Below is a small trained network, with its code and all its weights. Each question gives an input and a class and asks what happens when units are switched off, that is, made to give their printed mean instead of their output.

import numpy as np


def w(rows, s, z=0):
    codes = np.array(rows[::2]) - 128.0
    scale = np.full(codes.shape[1], s)
    scale[-1] = z or s
    return codes * scale


def norm(h):
    return h / np.sqrt((h * h).mean(-1, keepdims=True) + 1e-5)


def f(y):
    return np.maximum(y, 0)


def log_softmax(a):
    a = a - a.max(-1, keepdims=True)
    return a - np.log(np.exp(a).sum(-1, keepdims=True))


def net(x, mask):
    res = np.array(x, float).reshape(1, 7) / 4 @ E
    u = 0
    for l in range(2):
        y = f(norm(res) @ A[l][:, :-1].T + A[l][:, -1])
        res = res + np.where(mask[u : u + 5], y, B[l][:, -1]) @ B[l][:, :-1]
        u += 5
    return log_softmax(norm(res)[-1] @ U[:, :-1].T + U[:, -1])


A, B = {}, {}
E = w([
[95,194,39,99,121,155,125,70,103,163],'x0',
[171,163,156,146,161,205,161,144,163,97],'x1',
[48,116,99,129,132,124,54,103,86,38],'x2',
[190,80,134,117,162,101,251,168,172,53],'x3',
[121,104,136,187,147,112,191,196,112,120],'x4',
[117,145,55,177,66,191,146,161,157,153],'x5',
[96,94,148,204,191,134,97,180,224,166],'x6',
],0.0019)
A[0] = w([
[70,100,124,162,232,64,118,153,165,159,4],'0.n0',
[151,133,128,171,158,145,165,173,167,133,121],'0.n1',
[62,132,118,109,95,87,1,73,60,142,111],'0.n2',
[170,98,171,113,151,91,164,152,131,73,142],'0.n3',
[156,180,140,74,165,151,149,78,91,119,58],'0.n4',
],0.0037,0.0016)
B[0] = w([
[141,104,174,208,91,164,174,209,113,187,179],'0.n0',
[16,97,133,153,134,105,45,120,78,143,202],'0.n1',
[111,199,179,42,254,226,43,56,209,3,253],'0.n2',
[94,194,123,87,153,162,17,55,100,110,221],'0.n3',
[194,125,139,114,66,46,180,168,74,204,174],'0.n4',
],0.003,0.0034)
A[1] = w([
[84,121,60,138,137,119,186,139,81,3,163],'1.n0',
[145,94,93,119,53,98,211,162,120,128,9],'1.n1',
[137,144,115,198,88,192,144,160,103,90,91],'1.n2',
[159,66,205,100,206,79,111,124,156,7,125],'1.n3',
[160,126,137,146,141,140,182,140,157,118,80],'1.n4',
],0.0034,0.0011)
B[1] = w([
[77,188,178,114,216,206,4,90,223,110,190],'1.n0',
[150,176,161,64,147,135,119,64,64,84,151],'1.n1',
[103,89,224,158,171,103,104,157,159,161,160],'1.n2',
[69,237,76,81,182,247,52,52,139,94,253],'1.n3',
[89,126,146,126,138,125,64,107,115,91,145],'1.n4',
],0.0038)
U = w([
[80,203,144,77,198,211,28,53,151,61,202],'0',
[228,145,117,57,37,65,255,96,36,151,112],'1',
[91,36,176,246,130,102,157,223,162,188,127],'2',
[144,55,3,116,47,41,172,98,147,104,4],'3',
],0.0057,0.0039)

Each question gives the input, the list of numbers given to net, and the class t.
The units are the neurons (one row each of A and B). Each row of codes is followed by its name. A weight is (code - 128) times the scale printed after its matrix; where a second scale follows, it is the last column's (A, B and U).
mask holds one flag per neuron, layer by layer. A switched-off neuron (its flag False) gives its mean, the last column of its row in B, instead of its output. The means were averaged over made-up inputs and are rounded, as every weight is.
A unit's drop is (log p(t) with every unit on - log p(t) with that unit switched off) / (log p(t) with every unit on - log p(t) with every unit switched off).
The circuit of an input: a set's keep is (log p(t) with only the set's units on - log p(t) with every unit switched off) / (log p(t) with every unit on - log p(t) with every unit switched off). Starting from all 10 units, units are removed one at a time, each time the one whose removal leaves the highest keep (on an exact tie, the one counted first), for as long as the keep stays at least 0.8.
units of the circuit, in order: the units of the circuit, biggest drop first
most important unit: the unit with the biggest drop
top k neurons: the k neurons with the biggest drops, biggest first
k most important neurons of layer l: the k neurons of layer l with the biggest drops, biggest first
drop of u: that unit's drop, to one decimal
input [-6,-7,-7,-6,-4,8,7], class 2: most important unit => 1.n3
input [-2,-2,-5,-2,-4,0,-3], class 1: 2 most important neurons of layer 1 => (1.n3, 1.n0)
input [3,2,-5,4,-1,-4,6], class 2: top 2 neurons => (0.n2, 0.n0)
input [8,4,-6,2,6,1,-2], class 1: units of the circuit, in order => (0.n2, 1.n3)
input [3,0,-5,-2,1,2,-2], class 1: units of the circuit, in order => (1.n3, 0.n2, 1.n0)
input [2,-5,-3,0,2,-7,-8], class 1: top 3 neurons => (0.n4, 1.n0, 0.n1)
input [7,6,-6,-6,4,-2,1], class 1: units of the circuit, in order => (0.n2, 1.n3, 1.n0, 0.n4)
input [-4,-3,-7,6,-6,-2,-5], class 1: top 2 neurons => (0.n2, 1.n0)
input [6,6,-6,-1,4,4,1], class 2: top 2 neurons => (1.n3, 0.n2)
input [7,8,-2,-5,7,8,3], class 2: 2 most important neurons of layer 0 => (0.n2, 0.n3)
input [7,-1,-5,7,-4,4,3], class 1: 2 most important neurons of layer 0 => (0.n2, 0.n3)
input [-4,6,0,2,5,7,-1], class 2: top 4 neurons => (0.n2, 1.n3, 1.n2, 0.n1)
input [5,-4,2,-2,5,2,7], class 2: 2 most important neurons of layer 0 => (0.n0, 0.n3)
input [-5,6,-8,-2,-3,-1,-5], class 1: 2 most important neurons of layer 1 => (1.n3, 1.n0)
input [8,7,3,-5,6,0,6], class 2: most important unit => 1.n3
input [-3,8,-5,4,-6,8,8], class 2: top 2 neurons => (0.n2, 1.n3)
input [-1,-4,-4,-1,4,2,-7], class 1: drop of 0.n2 => 0.2
input [7,8,-7,-8,2,-6,1], class 1: drop of 0.n3 => 0.1
input [-7,4,-7,-7,7,4,2], class 2: drop of 1.n3 => 0.1
input [0,-6,-2,-4,5,3,8], class 2: drop of 1.n1 => 0.0
